Here is a tiny trained network, its code and every weight. The questions are about switching its units off for an input and a target symbol, where a switched-off unit gives its printed mean instead of its output.

import numpy as np


def w(rows, s, z=0):
    codes = np.array(rows[::2]) - 128.0
    scale = np.full(codes.shape[1], s)
    scale[-1] = z or s
    return codes * scale


def f(y):
    return np.maximum(y, 0)


def softmax(a):
    e = np.exp(a - a.max(-1, keepdims=True))
    return e / e.sum(-1, keepdims=True)


def log_softmax(a):
    a = a - a.max(-1, keepdims=True)
    return a - np.log(np.exp(a).sum(-1, keepdims=True))


def net(x, mask):
    ids = ['βδεθμξψω'.index(c) for c in x.split()]
    T = len(ids)
    res = E[ids] + P[:T]
    q, k, v = (res @ M[0].T for M in (Q, K, V))
    z = softmax(np.where(np.tri(T) > 0, q @ k.T / 3**0.5, -1e9)) @ v
    res = res + np.where(mask[0], z, O[0][:, -1]) @ O[0][:, :-1]
    y = f(res @ A[0][:, :-1].T + A[0][:, -1])
    res = res + np.where(mask[1:17], y, B[0][:, -1]) @ B[0][:, :-1]
    return log_softmax(res[-1] @ U[:, :-1].T + U[:, -1])


Q, K, V, O, A, B = {}, {}, {}, {}, {}, {}
E = w([
[76,197,66,98,150,175],'β',
[205,182,1,181,139,143],'δ',
[70,200,123,123,105,117],'ε',
[113,73,24,146,43,149],'θ',
[79,62,84,54,254,194],'μ',
[200,141,110,73,173,212],'ξ',
[139,97,190,149,156,44],'ψ',
[200,14,80,195,227,39],'ω',
],0.0093)
P = w([
[73,137,117,242,159,253],'0',
[60,153,133,196,160,253],'1',
[79,151,132,187,137,234],'2',
[97,145,122,185,118,202],'3',
[111,146,115,166,107,188],'4',
[119,144,105,150,99,172],'5',
[126,144,93,131,98,156],'6',
[141,147,87,116,95,137],'7',
[150,144,80,97,95,123],'8',
[160,142,63,77,103,110],'9',
[169,142,51,62,104,89],'10',
[173,149,41,42,103,78],'11',
[176,143,31,24,116,64],'12',
],0.0061)
Q[0] = w([
[192,124,253,158,154,62],'head 1',
[140,54,178,135,114,91],'head 1',
[104,149,62,148,93,129],'head 1',
],0.031)
K[0] = w([
[51,92,139,249,113,240],'head 1',
[81,251,109,199,197,155],'head 1',
[94,114,81,45,148,102],'head 1',
],0.016)
V[0] = w([
[33,113,112,126,148,58],'head 1',
[162,9,160,146,177,177],'head 1',
[80,65,69,102,83,168],'head 1',
],0.015)
O[0] = w([
[63,42,155,112,99,159,100],'head 1',
[155,127,105,2,169,54,158],'head 1',
[49,126,41,135,156,90,254],'head 1',
],0.0097,0.0078)
A[0] = w([
[176,160,112,174,66,205,51],'neuron 1',
[120,140,146,99,217,185,125],'neuron 2',
[180,137,168,121,27,156,234],'neuron 3',
[72,175,215,140,150,55,166],'neuron 4',
[186,67,111,154,254,177,28],'neuron 5',
[152,187,145,26,67,150,36],'neuron 6',
[132,188,125,88,95,94,155],'neuron 7',
[99,145,140,203,224,95,2],'neuron 8',
[137,140,181,133,188,220,214],'neuron 9',
[158,191,188,180,70,215,38],'neuron 10',
[124,122,119,57,53,121,168],'neuron 11',
[109,107,197,182,176,3,166],'neuron 12',
[192,87,125,193,180,85,44],'neuron 13',
[42,244,212,71,121,118,112],'neuron 14',
[181,98,150,85,109,44,128],'neuron 15',
[33,109,160,131,122,67,100],'neuron 16',
],0.0095,0.0029)
B[0] = w([
[119,176,168,97,4,115,192],'neuron 1',
[81,223,153,192,108,105,221],'neuron 2',
[171,188,158,134,221,168,148],'neuron 3',
[190,141,163,29,130,161,152],'neuron 4',
[182,29,130,56,95,99,205],'neuron 5',
[129,47,94,230,132,137,207],'neuron 6',
[163,108,130,90,139,102,249],'neuron 7',
[146,103,146,190,48,58,197],'neuron 8',
[163,215,191,131,159,147,165],'neuron 9',
[96,49,115,30,169,48,153],'neuron 10',
[106,135,176,144,208,146,250],'neuron 11',
[139,209,178,233,196,126,172],'neuron 12',
[62,61,107,113,155,165,162],'neuron 13',
[130,67,97,140,9,170,191],'neuron 14',
[105,94,143,194,58,115,201],'neuron 15',
[138,105,168,92,155,247,253],'neuron 16',
],0.016,0.0035)
U = w([
[86,86,85,63,222,194,204],'β',
[41,146,75,186,95,204,144],'δ',
[91,173,231,184,167,149,45],'ε',
[166,60,192,66,38,190,61],'θ',
[66,108,221,23,141,89,117],'μ',
[120,2,193,169,133,104,2],'ξ',
[248,148,194,139,174,196,217],'ψ',
[226,141,75,72,108,82,146],'ω',
],0.0045,0.0033)

Each question gives the input, a string of symbols that net reads in full, and the target symbol t.
The units are the heads (3 rows each of Q, K, V and O) and the neurons (one row each of A and B). Each row of codes is followed by its name. A weight is (code - 128) times the scale printed after its matrix; where a second scale follows, it is the last column's (O, A, B and U).
mask holds one flag per unit, heads first, then neurons. A switched-off unit (its flag False) gives its mean, the last column of its rows in O or B, instead of its output. The means were averaged over made-up inputs and are rounded, as every weight is.
A unit's drop is (log p(t) with every unit on - log p(t) with that unit switched off) / (log p(t) with every unit on - log p(t) with every unit switched off).
The circuit of an input: a set's keep is (log p(t) with only the set's units on - log p(t) with every unit switched off) / (log p(t) with every unit on - log p(t) with every unit switched off). Starting from the 12 units with the biggest drops (on a tie, the unit counted first), units are removed one at a time, each time the one whose removal leaves the highest keep (on an exact tie, the one counted first), for as long as the keep stays at least 0.8.
units of the circuit, in order: the units of the circuit, biggest drop first
k most important neurons: the k neurons with the biggest drops, biggest first
input ε β ε β θ ε ξ, target ω: units of the circuit, in order	[head 1; neuron 16; neuron 11]
input θ θ μ θ ω ω ε, target θ: units of the circuit, in order	[neuron 14; head 1]
input δ δ β β δ ξ β, target ω: units of the circuit, in order	[head 1; neuron 7]
input ψ ε θ ψ μ, target ψ: units of the circuit, in order	[head 1; neuron 9]
input θ δ β ε θ ψ, target ψ: 3 most important neurons	[neuron 12; neuron 4; neuron 16]
input δ ε ξ δ, target ω: units of the circuit, in order	[head 1; neuron 16; neuron 11]
input β ε ω β ψ ψ ε, target ψ: units of the circuit, in order	[head 1; neuron 3]
input ψ θ β ω θ μ μ θ ε θ ω μ, target ξ: units of the circuit, in order	[head 1; neuron 15; neuron 6]
input β ε β β θ β θ β ψ ξ, target ψ: units of the circuit, in order	[head 1; neuron 3]
input ε β ε, target μ: units of the circuit, in order	[neuron 10; head 1]
input ξ ψ ε θ δ θ μ ε, target β: units of the circuit, in order	[head 1; neuron 16; neuron 8]
input θ β ε ω θ θ β β β ε ψ ω ε, target ξ: units of the circuit, in order	[head 1; neuron 6; neuron 15]
input β ε θ ω β θ δ θ ω ω, target ξ: most important neuron	[neuron 5]
input ε β θ β θ μ ξ θ ψ, target ε: 2 most important neurons	[neuron 12; neuron 5]
input θ ε θ ε μ ψ ξ, target ψ: 2 most important neurons	[neuron 9; neuron 3]
input ξ ω ξ, target ξ: 3 most important neurons	[neuron 6; neuron 15; neuron 5]
input β δ θ β β θ δ ξ θ, target ω: 2 most important neurons	[neuron 16; neuron 7]
input ξ θ μ ε θ ξ μ ξ β δ β δ ε, target μ: 2 most important neurons	[neuron 10; neuron 1]
input ω θ ω θ θ β ψ β θ β δ ψ ψ, target ε: 3 most important neurons	[neuron 12; neuron 15; neuron 5]
input β θ μ, target μ: 2 most important neurons	[neuron 2; neuron 5]
input δ θ β ε β, target μ: 3 most important neurons	[neuron 10; neuron 1; neuron 6]
